Facts:
basim mazur:a zaski:soplu moplur:fluzer
bazen mazur:a
bebros mazur:c moplur:fitas
binus mazur:a
boful mazur:a moplur:lufletim
brabar mazur:a
bragus mazur:c zaski:basim moplur:lusin
bripla zaski:kladre
bronu mazur:a zaski:truki
daklis mazur:b zaski:rosta
deflo mazur:b zaski:nebral, keklasker
digre mazur:a zaski:skifal, gritregu, skekek
diru mazur:a zaski:bronu
dodok zaski:truki, dulik
dogra mazur:c zaski:soplu, bronu, keklasker
dotra mazur:a moplur:bripla
dovir mazur:b
dradro mazur:a zaski:truki, stustis, loplik, soplu
draklam mazur:c
drefla mazur:a moplur:zerus
dresadan mazur:a
droker mazur:a zaski:truki, nakin
drovanim mazur:c zaski:skifal, gridal
drufegi mazur:d
dulik mazur:a zaski:skiklek, truki, gridal
flistem mazur:a zaski:droker
foli mazur:c zaski:drefla
gemum mazur:d zaski:nakin
graluru mazur:c zaski:kletran, dresadan, nebral, gemum, griklan
grerer mazur:a moplur:bazen
gridal mazur:b zaski:truki, droker
griklan mazur:b zaski:nakin
gritregu mazur:c zaski:foli, soplu
gritro mazur:a
grustir mazur:a
keklasker mazur:a
kladre mazur:d zaski:ronul, soplu
klaska mazur:d zaski:somom
kleflun mazur:b zaski:ronul, pagretros
klenur mazur:a zaski:togrum
kletran zaski:stustis, soplu, gridal
klogrel mazur:c moplur:tutre
kofeki mazur:d zaski:dogra, nebral
kozesar mazur:d zaski:truki, plazek
kugre mazur:b zaski:ronul, muplim, pagretros
lebro mazur:d moplur:griklan
likal mazur:a moplur:keklasker
loplik mazur:b zaski:plazek
lufletim zaski:stustis, keklasker, pagretros
lusin mazur:b zaski:drefla moplur:daskezos
makudus mazur:a zaski:dradro
muplim mazur:d zaski:nebral, daskezos moplur:griklan
nakin mazur:c moplur:gritro
nebral mazur:c
pagretros mazur:d zaski:dodok, gemum, griklan
pava mazur:b zaski:bronu moplur:stustis
platuk mazur:b zaski:ronul, gemum, tafiklis
plazek mazur:a zaski:truki, soplu moplur:griklan
pledreflak mazur:a zaski:gritregu, skekek, graluru
plifel mazur:a moplur:kozesar
pliklek mazur:a moplur:siski
podotos mazur:d moplur:binus
podur zaski:skezezem
pulifo mazur:c zaski:skekek
puzutrel zaski:drefla, keklasker, gemum
raflom mazur:b moplur:stufes
ratanu mazur:b moplur:tutre
rigrun mazur:a zaski:togrum moplur:tuza
ronul mazur:a zaski:foli moplur:siski
rosta mazur:c zaski:basim moplur:diru
ruve mazur:b zaski:stustis, flistem moplur:lufletim
sastu mazur:b moplur:fitas
sefe mazur:a moplur:grustir
selol mazur:a moplur:tuza
siski mazur:c zaski:foli, pagretros
skaskudrek mazur:c zaski:bronu
skekek mazur:b zaski:drefla
skeklil mazur:b zaski:truki, staklu
skezezem mazur:c zaski:dulik
skifal mazur:b zaski:dodok, droker
skiklek mazur:c moplur:logrin
somom mazur:a
soplu mazur:d
staklu mazur:a zaski:keklasker, togrum moplur:keklasker
stolu mazur:d zaski:nakin, soplu
stustis mazur:b zaski:pava
sudam mazur:a moplur:skosti
tabe mazur:d moplur:tutre
tafiklis mazur:a zaski:troflon, basim
tasi mazur:d moplur:musik
togrum mazur:b zaski:skiklek, skekek, droker
tokir mazur:c moplur:ginol
tosol mazur:a moplur:trise
trebror mazur:c moplur:lusin
troflon mazur:c zaski:nakin
truki mazur:a
truplem mazur:a moplur:stufes
tudas mazur:d moplur:turil
tutre mazur:b moplur:grustir
tuza zaski:flistem, skekek, daskezos
vaskoplum mazur:b moplur:gamor
vestatra mazur:c zaski:nakin, basim, graluru
vogoskem mazur:b zaski:drefla, flistem, klaska
vuklon zaski:skekek, pagretros
zadar mazur:b moplur:musik
zanon mazur:d moplur:kozesar
zerus mazur:c

Known rows:
pagretros: [  0  11   1  -3   8  -3   4   6   6  12  -5  15   4  -5  -5   3  -4  12
   0   7   7   0  -5  -7   0   0 -14  -4  -9 -11  12  -1  -8  -1  -2   7
 -18   9  -6  -5 -11 -16   0  -1  10   0   2   1 -16 -12  -7 -15  15   0
   4]
makudus: [ -7   6   8  -5   0   2  -9   2   7   1 -10  -5   6 -10   1 -10  -4  19
   9  -4   5   8  11  -5  -4   5 -11  -3  -6 -12   4  -6 -10   0  -4  -1
  -7   1  -8   1 -10 -20  -6  -1  18   5   4   1 -13  -5  -3 -18   6 -13
   6]
vogoskem: [ -7  15   9  -1   7   1  -2   2  -1   6  -8  12  -3  -5   7 -10 -11  20
  -2   0  16   1   1  -9  -2   7  -9  -8  -1 -11  13   4 -11   0  -2   4
  -5  -1  -4   0 -11  -9 -12   2  16   0  -1  -1  -6   0  -8 -14   3  -2
   3]
foli: [ -8   8   5   1  11  -1  -3   1   4   7  -2   7   3  -2  -9  -2  -5  13
  -7   1   3  -4  10   2   9  12  -5  -3  -1  -5  18  -1  -5  10  -4   5
  -6   7  -9  -4 -16 -18  -6   5  16  -7  10   8 -11   5  -8 -17  11 -10
   1]
flistem: [ -5   8   9 -10   4  -2 -10   3   7   1 -11  -2   6 -10  -1 -10  -1  20
  11  -2   4   3  12  -7  -4   7 -10  -3  -5 -17   8  -7 -11   0  -5   2
  -7  -1  -7  -1 -12 -21  -8  -3  18  10   5   0 -12  -7  -4 -16   4 -14
   5]
tuza: [ -3   6   6  -3   9  -1  -1   2   3   5  -7   4   6  -3   7  -8  -9  17
  -1   3   1   1   4   0  -1   5  -7  -3  -1 -21  11   0  -7   2  -3   5
  -7   8  -8   1 -11 -12  -2  -2  16   3  -1   7  -6  -6  -4 -14   5  -8
  -1]
vestatra: [ -7  14   7   2  11   4  -4  -7   9   6   4   4   4  -6  -2   0  -5  13
  -1  11   7   3   9  10   4  12  -7  -2  -1  -9  16  -7 -11   5  -5   0
  -4   1  -7  -4 -12 -16   2   8  15  -8  10   8 -20  -5  -7 -11  10  -2
   2]
griklan: [-11  21  21  -2  14 -11  -1  -7   5   8   0  25  -8  -7 -18 -13  -6  30
   3  23  17   8  -4  -6 -12  -2 -25  -7  -5  -7  12   5 -11  -5 -22  -7
  -2 -10   6   4  -3  -2 -11  15   6  -6   7 -11  -6  -3 -12  -5  21   3
   0]
dulik: [ -5  11   7  -9   2  -5 -12   4   7  -3 -12  -1   6 -13  -4 -10  -3  22
  12  -3   4   5  12  -6  -4   6 -15   0  -4 -16   9  -7 -12  -1  -4   0
  -8  -2 -14  -2 -13 -18  -7  -1  17  11  -3  -1 -13  -9  -3 -16   2 -13
  10]
klaska: [ -2  11   0  -1   6  -5   4   7   4  10  -6  13   3  -6  -6   2  -6  12
  -1   4   7   0  -4  -8   1   0 -16  -3  -9  -9  11   1  -8  -1   0   6
 -18  10  -9  -4 -12 -16   0  -1   9   0   0   0 -15 -11  -6 -15  16  -2
   6]
dogra: [ -8  13   3   4   6   5  -4  -8   5   9   0   4   4  -9  -1   1  -6  15
  -6   7   6  10   5  13   2   8  -8   1  -1   4  13  -6  -6   5  -6  -5
  -8   6 -15  -2 -10 -15   2   9   9 -10  -2  12 -17  -2  -5 -17   7  -1
   7]
klenur: [ -7   6   7  -8   1   1  -9   1   6   4 -11  -4   6  -9   2  -9  -2  19
   9  -2   5   6  10  -4  -5   6 -10  -4  -6 -12   6  -6 -10   0  -5   0
  -7   0  -7   1 -10 -21  -7  -2  18   6   5   3 -11  -6  -3 -18   4 -13
   5]
tosol: [-13   4  14  -4  -3  -4  -2  -7   1  -2 -16 -14   9  -6   3 -16 -11  11
  21  -4  -2   0  11   4  -1   2  -9   4  -2 -22  -3  -3 -13   1  -1   6
  -3   2  -8   3  -9 -16  -8   1  10  -2   6   1  -5  -8   8 -15  13  -6
   9]
skiklek: [-15  13  11   3   6  -7   1 -14   0   5  -6  -2   7  -3  -2  -6 -13   7
   9   6  -3  -8   7  16   8   9  -6   8   3 -15   8  -2 -13   7  -1   6
  -2   5 -13  -1 -13 -12  -3   9   5 -12   6   9  -5  -5   4 -12  15   2
   7]
tasi: [ -8  10   8   1   2  -9  11  -2   0   5 -12   4   9  -2  -3  -6 -16   4
  12   2  -3  -7  -4   3   4  -4 -14   6  -2 -24   1   3 -11   0   2  14
 -13  14 -12  -3 -12 -10   1   2   1  -6   2   1  -6 -14   5 -11  21   7
   9]
dotra: [-14   5  14  -4  -3  -4  -3  -7   2  -2 -17 -14   9  -7   3 -16 -11  11
  20  -4  -2   0  11   4  -1   2  -9   3  -2 -22  -3  -3 -13   1  -1   6
  -3   2  -8   3  -9 -16  -8   1  10  -2   6   1  -5  -8   8 -15  13  -6
   9]
sastu: [-14  17  16   2   1  -2   4 -10  -4   0 -13   1   4  -2  12 -18 -21  11
  12  -1   8  -2  -1   5   0   3  -9   2   6 -25   1   5 -15  -1   1   8
   0   1  -8   2 -10  -3  -7   6   6  -8   0   0   1  -5   4  -9   8   8
   9]
bebros: [-14  12  11   3   5  -5   2 -15   1   3  -6  -4   9  -1  -1  -9 -15   5
  10   5  -4  -7   7  19   8   8  -6   8   6 -19   6  -1 -12   7  -2   7
   0   7 -13  -2 -14 -11   0  10   5 -13   7  11  -5  -5   5 -10  14   3
   6]
dresadan: [-13   7   5  -4  -4   1 -10   1   6   2 -10  -7   5  -9   4 -10  -5  17
  11  -3   5   5  12  -4  -4   5 -14  -4  -7 -13   1  -4 -12  -3  -2  -1
  -5   0  -7   3 -12 -20  -4  -3  19   2   5   0 -11  -6   0 -14   9 -17
   6]
sutrol: [-11  11   2   2   5  -2  -3   0   2   6  -5   1   0  -6   8  -4 -11  17
   0   4   4   2   5  -2  -1   5 -12  -4  -6 -15   9   1 -11  -3   0   1
  -8   5  -9   3 -10 -11   0  -1  16  -2  -3   3  -8  -7  -2 -12  10 -11
   2]
truki: [-11  12   5  -5  -2  -4 -13   3   7  -2 -11  -5   5 -13  -1 -11  -6  21
  13  -4   4   4  13  -5  -4   6 -17  -1  -6 -15   4  -5 -14  -3  -2  -1
  -6  -2 -14   0 -14 -18  -5  -2  17   8  -1  -2 -12  -9  -1 -13   5 -15
   9]

Rows:
No name comes twice in this set of rows, the named rows included.
[ -8  16  16  -1   4   0   5 -15  -5   7 -15   5   2  -7  13 -12 -15  15
   8   6  11   7  -6   9  -5   2  -6   3   4 -11   5  -1 -13   0  -4   1
  -5   1 -10   3  -4  -4  -9   8   1  -5 -11   5  -2  -8   2 -15   2  16
  11]	pava
[ -7  13  -1   6   1  -2   3   9   6   5  -5   8   2  -7  -6   1 -12  10
  -2   0   7   4  -1  -7   3  -3 -21  -4 -10  -7   7   3  -9  -3   2   5
 -17  13 -12  -4 -13 -13   4   0  11  -5  -1  -2 -17 -10  -4 -13  20  -4
  10]	soplu
[ -8   8  17  -2  10 -23  14  -5  -1  13 -12  20   1  -4 -30  -6  -7  16
   8  18  -2  -1 -11  -1  -3 -13 -23   7  -6  -5   4   6  -3   2 -18   4
 -15  10  -5   2  -4  -7  -9  11  -9  -9   1  -6   0  -9  -1 -15  36   8
   7]	muplim
[ -7  20  10  -3   8  -2  -4   0   1   5  -7  14  -2  -7   6  -9 -10  22
   1   4  16   1   0  -8  -3   8 -11  -6  -1 -14  14   1 -14  -2  -2   2
  -5  -5  -7  -1 -11  -8 -10   3  15   3  -4  -1  -8  -5  -8 -11   0   0
   5]	skifal
[ -7   9   8  -3   0   1 -10   5   8  -6 -11  -5   6 -13  -2 -11  -6  20
   8  -6   5  12  13  -4  -2   3 -15  -2  -5 -11   6  -7  -9   1  -4  -2
  -9   2 -14  -1 -10 -17  -5   1  17   6  -1   0 -16  -7  -4 -19   5 -12
  11]	dradro
[ -7   7   6  -7  -2   3  -9  -2   6   5 -11  -5   8 -12   6  -9  -2  20
   9   0   6  12   8   0  -7   4 -10  -1  -5  -8   3  -8  -9  -1  -6  -4
  -8   1 -11   2  -8 -20  -4  -1  15   5  -2   5 -12  -8  -1 -19   3 -10
   8]	diru
[ -9  18  10   5   9  -2  16 -13  -2   3 -13   2 -20  -9  -6   7  -6   0
  11   5  -2 -13  -9  -5  11  -3  -2   2  -8  -9   0   0 -15  -2  13  11
 -23   8  -4   0  -2 -14  -6  16  -4  -7  -5   3  -4 -20   2 -10  19   4
   9]	tabe
[ -3  14  10 -10   6  -3 -12   1  12  -4  -8  -1   7 -13  -3  -9  -2  21
  16   3   5   4  14  -4  -4   8 -14  -2  -5 -24  10 -10 -15  -1  -5   1
  -6  -6  -8  -3 -12 -18  -4   0  19  12   4  -1 -17 -13  -5 -12   2 -10
   6]	droker
[-13  11  15   0   6 -25  12  -4  -1  11 -11  18  -1  -4 -31  -7 -10  15
  10  16  -3  -4  -9  -3  -2 -13 -27   7  -7  -7   2   8  -6   0 -15   4
 -14  10  -6   2  -6  -6  -8  10  -7 -11   2  -8   1 -10   1 -11  39   4
   8]	lebro
[-12   3  15   1   5 -21   0  -4 -15  24 -26  -4  10  -9  16   6 -20  11
   6   4  23  -3  17  -7   7  11   4  -4 -15   5  28   4 -25   9  11  15
  -4 -12  -6   2   0  -9 -41 -21   9 -14  -3 -16 -13   4  15 -40  21  19
  18]	lusin
[ -6  -2  18  -4   1   1   1  -3   3  -6 -18 -13  13  -4   2 -19 -12   9
  17  -8  -4   4  11   4   1   0  -4   3   2 -24  -1  -4  -7   7  -4   9
  -4   7  -7   0  -9 -16  -9   2  11  -1  10   4  -5  -5   4 -20  11  -3
   8]	ronul
[ -2  10   2   4   4   0   5  10   6   4  -5  10   3  -7  -8   2 -10  11
  -5   0   7   8  -1  -7   3  -4 -17  -4  -8  -5  10   1  -5   1   0   5
 -19  14 -11  -5 -11 -13   1   1  11  -4   0  -1 -19  -9  -7 -17  18   0
   9]	kladre
[ -6  16   8   1  13   3  -5  -8  11   6   6   5   4  -6  -2   0  -4  12
   2  14   8   1   9  11   3  13  -7  -3  -2 -14  17  -7 -13   4  -5   1
  -3  -2  -4  -5 -12 -16   4   8  16  -7  14   7 -21  -7  -7  -8   9  -1
   0]	troflon

The same nodes again, as new rows of numbers:
Known rows:
keklasker: [ -1   4   1   0 -11  -9  -4   1  -2   0  -2  -2   4]
dogra: [ 0 -5  0 -5  2 -3  3  0 -2 -1 -3 -2  6]
deflo: [  5 -13  -1  -5   3   1   8   2  -3  -2  -6   3   2]
troflon: [ 2  2 -1 -7 -1 -3  2 -3 -1 -8 -2 -5  5]
pliklek: [-4  9 -7  5 -4 -2  1  5  2  7 10 -4 -4]
loplik: [ 4 -8  4 -5  3  3 -1  1 -4 -3 -3  6  2]
sudam: [-3  9 -2  4 -1 -1  1  5  4  6  9 -3 -3]
diru: [-4  1  1 -2 -1  0 -5  2 -5  5 -6 -4  6]
togrum: [ 2 -7  1 -5  1  2 -2 -1 -2 -5 -4  9  3]
zanon: [  4  -3  -6  14   0   7   1   2  -1  13   0   0 -10]
lusin: [ 2 15 17 -6 28 -5 11 10 11  7  6 12  0]
drefla: [-3 10  0  4 -9 -9  2  1  7  2  9  0 -1]
bragus: [ 0 19 12 -7 20 -3  8  6  9  6  9  2  1]
kleflun: [ 5 -9 -3 -7  2  0  8 -1 -2 -6 -7  2  1]
klaska: [  0  -6  -1   6  -1   2  -4  -4  -6   2 -15   1  -2]
lebro: [ -6   4  34  16   4  23   6  -7  -8   9   6  -5 -22]
griklan: [  0  -1  30  -3  -1  11   9  -8  -8 -10   2   0 -11]
boful: [-3 10 -6  5 -4  0  2  4  2  8  9 -3 -5]
sutrol: [ 1 -3 -2 -1  2  0 -6  1 -2 -7 -1 -1  1]
bripla: [ 2 -4 -2 -5  2 -1  1 -4 -3 -5 -3 -3  3]
draklam: [ 0 -2  0 -3  3 -3 -2  2 -1 -8  1 -1  3]

Rows:
No name comes twice in this set of rows, the named rows included.
[-3  2  6 -2 -6 -3 -7  1 -3  3 -4 -1  4]	bronu
[ -5   7   9  -2  -9  -3 -14  -1  -1   0  -2   3   5]	truki
[ 6 -6  0 -7  4  4  6  2 -4 -7 -5  1 -2]	daklis
[-2  6  2  4 -1 -3 -2  0  6  1 15  6  0]	skiklek
[-10  16  38   6  -1  16   5  -8  -5   7  13  -6 -12]	plazek
[ 3 -7 -1 -4 -2 -4  1 -2 -1 -9 -2  8  1]	skekek
[  6 -18  -9   5   3   3   5   2  39  -1  11  11  -2]	tutre
[  2  -6   1   7   0   5  -7  -1  -7   3 -15  -1  -3]	drufegi
[ 5 -3 -2  2  4  4  7  7  5  3 11  5 -8]	vaskoplum
[ 2  5  0 -1  1  0  6  1  6  1 11 -2 -2]	rosta
[ 2 -3  3 -3 -5 -8  1  1  2 -9  2 -1  4]	nebral
[  3 -10  -5  -3   5   0   5  -1  -3  -6  -5   4   2]	vogoskem
[ -6   8   1  -4  -4   0 -10  -3  -4   1  -7   1   7]	dulik
[-4  3 -4  4 -1 -1 -1  2 17  4  7  0 -2]	sefe
[ 0 -6  2 -4  2 -1 -1  1 -2  0 -1 -1  5]	skaskudrek

